Here is a tiny trained network, its code and every weight. The questions are about switching its units off for an input and a target symbol, where a switched-off unit gives its printed mean instead of its output.

import numpy as np


def w(rows, s, z=0):
    codes = np.array(rows[::2]) - 128.0
    scale = np.full(codes.shape[1], s)
    scale[-1] = z or s
    return codes * scale


def f(y):
    return np.maximum(y, 0)


def softmax(a):
    e = np.exp(a - a.max(-1, keepdims=True))
    return e / e.sum(-1, keepdims=True)


def log_softmax(a):
    a = a - a.max(-1, keepdims=True)
    return a - np.log(np.exp(a).sum(-1, keepdims=True))


def net(x, mask):
    ids = ['ΛΦεζημσ'.index(c) for c in x.split()]
    T = len(ids)
    res = E[ids] + P[:T]
    q, k, v = (res @ M[0].T for M in (Q, K, V))
    z = softmax(np.where(np.tri(T) > 0, q @ k.T / 2**0.5, -1e9)) @ v
    res = res + np.where(mask[0], z, O[0][:, -1]) @ O[0][:, :-1]
    y = f(res @ A[0][:, :-1].T + A[0][:, -1])
    res = res + np.where(mask[1:17], y, B[0][:, -1]) @ B[0][:, :-1]
    return log_softmax(res[-1] @ U[:, :-1].T + U[:, -1])


Q, K, V, O, A, B = {}, {}, {}, {}, {}, {}
E = w([
[158,113,147,150,106,195,99,96,154,180,191,130],'Λ',
[120,123,79,134,118,194,147,167,100,150,146,109],'Φ',
[73,32,115,143,135,97,154,122,160,148,108,130],'ε',
[123,94,158,81,118,98,73,167,196,129,59,105],'ζ',
[125,210,168,54,106,111,113,159,169,135,86,3],'η',
[91,175,107,145,168,177,52,133,146,91,61,121],'μ',
[112,190,198,100,94,109,98,102,215,139,128,150],'σ',
],0.021)
P = w([
[151,106,130,232,105,110,48,118,180,169,171,66],'0',
[79,118,135,121,141,124,105,176,111,35,171,140],'1',
[161,127,173,100,26,99,170,120,148,70,58,143],'2',
[139,113,117,168,83,104,86,34,116,168,159,81],'3',
[68,97,155,57,119,100,127,173,50,143,167,152],'4',
[151,121,181,173,26,165,201,157,112,154,192,107],'5',
[244,118,71,155,180,117,168,79,146,192,128,190],'6',
[65,118,97,51,136,109,117,160,100,109,184,97],'7',
[148,95,205,209,54,155,205,94,130,44,237,77],'8',
[188,65,187,85,122,59,129,35,102,129,73,71],'9',
[46,114,169,36,175,99,85,148,91,155,114,98],'10',
],0.011)
Q[0] = w([
[21,89,99,34,140,146,60,211,75,134,155,112],'head 0',
[255,180,75,144,75,174,178,64,101,134,33,163],'head 0',
],0.0056)
K[0] = w([
[37,53,170,168,197,85,238,164,46,77,130,145],'head 0',
[252,230,165,183,152,246,65,181,153,123,182,104],'head 0',
],0.0039)
V[0] = w([
[90,62,164,201,138,52,163,113,71,128,123,81],'head 0',
[62,120,191,33,116,255,92,189,93,149,96,154],'head 0',
],0.0062)
O[0] = w([
[109,124,4,70,143,63,180,70,219,90,171,126,255],'head 0',
[79,40,123,161,114,91,103,156,133,46,111,74,136],'head 0',
],0.012,0.0013)
A[0] = w([
[45,63,121,118,90,187,57,156,141,126,111,180,143],'neuron 0',
[109,107,78,142,51,148,187,204,132,111,163,85,214],'neuron 1',
[139,117,97,163,173,153,71,49,73,196,156,78,123],'neuron 2',
[98,166,140,51,152,117,123,206,152,77,178,163,251],'neuron 3',
[197,143,101,161,164,104,76,78,95,140,112,73,29],'neuron 4',
[143,131,111,152,86,166,183,167,91,91,136,92,82],'neuron 5',
[218,135,140,122,123,140,148,83,101,169,126,58,18],'neuron 6',
[186,151,77,150,134,146,198,104,66,136,102,111,55],'neuron 7',
[106,141,180,140,132,151,143,195,57,161,122,93,195],'neuron 8',
[68,97,126,85,145,154,92,156,184,104,77,118,176],'neuron 9',
[61,169,215,80,124,86,88,161,125,101,173,122,220],'neuron 10',
[92,104,124,161,180,161,83,156,62,66,116,140,53],'neuron 11',
[105,193,139,81,100,239,124,159,99,132,114,93,234],'neuron 12',
[198,87,92,136,141,80,112,123,176,198,102,114,92],'neuron 13',
[88,89,76,133,160,73,142,254,126,62,122,145,195],'neuron 14',
[123,72,106,155,183,122,75,83,151,157,65,138,156],'neuron 15',
],0.0091,0.0031)
B[0] = w([
[127,63,200,58,90,103,164,229,168,64,113,163,179],'neuron 0',
[105,158,177,204,112,187,138,98,133,133,52,192,181],'neuron 1',
[104,67,174,94,160,143,106,115,87,208,105,50,153],'neuron 2',
[63,161,179,76,209,176,245,169,49,147,141,171,202],'neuron 3',
[81,140,122,83,210,140,68,199,96,122,144,89,141],'neuron 4',
[78,171,192,121,53,134,68,85,239,146,79,166,142],'neuron 5',
[54,194,51,42,85,102,61,213,173,115,175,189,154],'neuron 6',
[119,117,162,164,82,254,61,106,110,50,192,177,131],'neuron 7',
[165,162,43,189,83,66,154,56,79,104,196,144,173],'neuron 8',
[120,167,185,142,122,143,214,186,173,151,140,128,214],'neuron 9',
[177,163,5,160,126,186,154,130,141,171,109,54,246],'neuron 10',
[224,139,26,99,93,57,68,102,174,176,90,76,148],'neuron 11',
[84,81,97,169,134,128,162,136,146,73,166,137,202],'neuron 12',
[138,170,105,150,78,113,197,152,86,32,221,155,174],'neuron 13',
[101,146,78,125,194,52,86,52,142,250,135,116,187],'neuron 14',
[140,169,168,139,152,113,203,180,62,117,105,80,175],'neuron 15',
],0.0067,0.013)
U = w([
[83,130,138,31,197,170,98,154,131,177,192,147,210],'Λ',
[133,83,86,119,81,200,145,156,127,94,151,134,192],'Φ',
[226,132,84,200,162,119,216,86,67,106,193,68,22],'ε',
[97,123,177,92,40,165,161,254,169,25,126,188,56],'ζ',
[157,162,13,70,112,73,59,197,164,114,167,142,2],'η',
[138,133,153,110,200,134,79,202,145,141,77,117,101],'μ',
[173,184,138,96,41,94,90,108,241,167,97,178,197],'σ',
],0.0071,0.0033)

Each question gives the input, a string of symbols that net reads in full, and the target symbol t.
The units are the heads (2 rows each of Q, K, V and O) and the neurons (one row each of A and B). Each row of codes is followed by its name. A weight is (code - 128) times the scale printed after its matrix; where a second scale follows, it is the last column's (O, A, B and U).
mask holds one flag per unit, heads first, then neurons. A switched-off unit (its flag False) gives its mean, the last column of its rows in O or B, instead of its output. The means were averaged over made-up inputs and are rounded, as every weight is.
A unit's drop is (log p(t) with every unit on - log p(t) with that unit switched off) / (log p(t) with every unit on - log p(t) with every unit switched off).
The circuit of an input: a set's keep is (log p(t) with only the set's units on - log p(t) with every unit switched off) / (log p(t) with every unit on - log p(t) with every unit switched off). Starting from the 12 units with the biggest drops (on a tie, the unit counted first), units are removed one at a time, each time the one whose removal leaves the highest keep (on an exact tie, the one counted first), for as long as the keep stays at least 0.8.
circuit, biggest first: the units of the circuit, biggest drop first
most important unit: the unit with the biggest drop
k most important neurons: the k neurons with the biggest drops, biggest first
drop when u is switched off: that unit's drop, to one decimal
input σ Λ μ η η ε ζ, target ζ: most important unit : neuron 13
input Φ η σ μ μ, target η: circuit, biggest first : (neuron 11; head 0)
input η η η μ ε Φ ε ε μ, target σ: circuit, biggest first : (neuron 11; neuron 3; neuron 5)
input η η ε ε σ ε ε ζ, target Λ: circuit, biggest first : (neuron 3; head 0)
input η Φ ε σ μ μ, target σ: circuit, biggest first : (neuron 11; head 0; neuron 5)
input σ ζ ε σ Λ Φ ε σ σ, target ε: 3 most important neurons : (neuron 10; neuron 0; neuron 6)
input μ η Φ η ζ Λ σ η, target ε: 3 most important neurons : (neuron 10; neuron 8; neuron 14)
input Φ Φ μ η μ ε ε σ η, target σ: 2 most important neurons : (neuron 5; neuron 0)
input σ μ ζ η σ η Λ σ Φ, target ζ: 2 most important neurons : (neuron 5; neuron 10)
input μ μ ζ ε ε σ ε Λ ζ, target σ: circuit, biggest first : (neuron 12; head 0)
input Λ ζ ε σ σ ε ε σ Λ, target σ: 2 most important neurons : (neuron 5; neuron 3)
input ε σ σ η ε Φ, target ζ: 2 most important neurons : (neuron 10; neuron 5)
input Λ σ σ μ μ σ ε σ η, target σ: 2 most important neurons : (neuron 5; neuron 6)
input μ σ μ Φ Φ Φ μ σ σ η μ, target η: circuit, biggest first : (neuron 11)
input ζ Λ Λ ζ η, target ε: 2 most important neurons : (neuron 8; neuron 10)
input σ η σ Λ σ σ Φ σ, target ζ: drop when neuron 5 is switched off : 0.0
input Λ ε η η η Φ σ μ, target Λ: drop when neuron 3 is switched off : 0.5
input σ Φ σ σ Φ, target σ: drop when neuron 1 is switched off : 0.2
